Small tables with named rows and columns. After each table, cells are looked up by row and column.

misus:
cols = zav, nupad, lavat, gav, noneke, roteti, tagobo, sufuden, pameli
turata: [83.7, 75.7, 80.4, 48.4, 77.7, 81.2, 86.1, 48.3, 52.1]
nof: [15.0, 20.1, 21.4, 32.9, 25.8, 38.4, 40.8, 50.2, 45.3]
zul: [58.2, 46.3, 72.0, 48.3, 63.8, 77.6, 68.4, 46.3, 47.6]
kamiz: [82.1, 78.6, 71.7, 96.4, 72.9, 70.0, 69.0, 59.8, 81.2]

kamiz, nupad: 78.6
zul, noneke: 63.8
zul, pameli: 47.6
zul, sufuden: 46.3
kamiz, noneke: 72.9
turata, gav: 48.4
zul, tagobo: 68.4
turata, zav: 83.7
zul, gav: 48.3
nof, sufuden: 50.2
nof, zav: 15.0
nof, roteti: 38.4
turata, tagobo: 86.1
nof, pameli: 45.3
kamiz, sufuden: 59.8
turata, lavat: 80.4
Which row has the largest lavat? turata

resekol:
|  | bibe | vud | bolaren | vozazuk | nez | bikavo | zov |
|---|---|---|---|---|---|---|---|
| zozuvil | 64.1 | 36.6 | 54.1 | 59.1 | 60.5 | 42.3 | 51.6 |
| kuvofup | 47.2 | 42.4 | 54.1 | 43.7 | 39.9 | 36.6 | 66.4 |
| suz | 37.3 | 31.5 | 40.7 | 62.5 | 62.3 | 74.6 | 91.3 |
| nazed | 61.2 | 34.8 | 37.8 | 21.2 | 20.6 | 68.0 | 71.7 |
| poger | 66.3 | 38.8 | 40.4 | 68.1 | 21.9 | 57.2 | 54.3 |
| bug | 38.9 | 62.2 | 28.9 | 68.1 | 20.9 | 45.8 | 54.5 |
| temob | 35.3 | 30.8 | 43.2 | 66.2 | 68.4 | 62.8 | 83.3 |
| fesib | 36.9 | 62.2 | 34.4 | 52.6 | 10.9 | 54.6 | 51.6 |
| pud | 66.3 | 31.6 | 52.9 | 56.9 | 42.9 | 38.5 | 60.6 |
| gur | 65.8 | 25.5 | 53.8 | 56.5 | 50.7 | 41.0 | 54.6 |
| dabar | 43.1 | 37.3 | 34.0 | 59.5 | 60.1 | 68.0 | 85.3 |
| remana | 41.9 | 36.6 | 44.8 | 61.1 | 63.2 | 68.2 | 92.3 |
| dus | 30.7 | 58.8 | 38.9 | 47.1 | 18.0 | 57.3 | 53.8 |
| davomas | 34.8 | 40.5 | 43.7 | 63.9 | 68.4 | 74.6 | 92.3 |

zov of davomas: 92.3
bibe of dabar: 43.1
zov of gur: 54.6
bikavo of nazed: 68.0
vud of zozuvil: 36.6
vozazuk of zozuvil: 59.1
vud of dabar: 37.3
vozazuk of remana: 61.1
nez of dabar: 60.1
bolaren of remana: 44.8
vud of nazed: 34.8
bibe of pud: 66.3

firo
         fatakob  sazed  pekob
lag          219    209    126
gep          127    145    102
lurur        227    149    135
mupirib      117    100    126
gabo         124    117    193
nopaso       100    222     76
fon          122     66     95
pitefi       207    125    135
nagi          90     47     90
kap          190     75     84
gupo         202    106    201
vame          90    125    167
fup           84    159    163
birab        131    122    148

lag, sazed: 209
fup, sazed: 159
nagi, sazed: 47
gep, sazed: 145
fon, pekob: 95
fup, fatakob: 84
kap, fatakob: 190
gupo, fatakob: 202
mupirib, pekob: 126
gupo, pekob: 201
fon, sazed: 66
vame, sazed: 125
lurur, sazed: 149
pitefi, sazed: 125
birab, fatakob: 131

kovap:
         rofi  fitole  delage  megi  buvi
mimumis   4.8     3.3     5.4   4.3   3.6
fovipep   2.5     2.0     8.0   5.8   3.2
dazali    5.0     4.6     3.0   4.2   3.2
gukimiv   2.1     3.9     4.3   4.6   1.3
boneb     6.8     6.0     1.7   4.4   5.6
zemoni    4.4     5.1     3.2   6.0   4.1
kufezeg   0.1     3.7     3.4   5.8   0.3
lugufe    7.4     4.4     8.1   7.3   4.4
led       4.3     4.9     3.7   5.9   4.8
porasen   9.1     3.0     9.7   6.0  10.0
sukol     7.0     5.5     3.9   6.2   2.9
muv       2.5     3.3     4.7   3.7   2.3
mib       3.6     3.4     5.8   5.0   4.1

What is the delage of porasen in kovap? 9.7
What is the delage of mimumis in kovap? 5.4
What is the buvi of mib in kovap? 4.1
What is the delage of mib in kovap? 5.8
What is the buvi of lugufe in kovap? 4.4
What is the delage of zemoni in kovap? 3.2
What is the fitole of muv in kovap? 3.3
What is the delage of boneb in kovap? 1.7
Row with the largest buvi: porasen

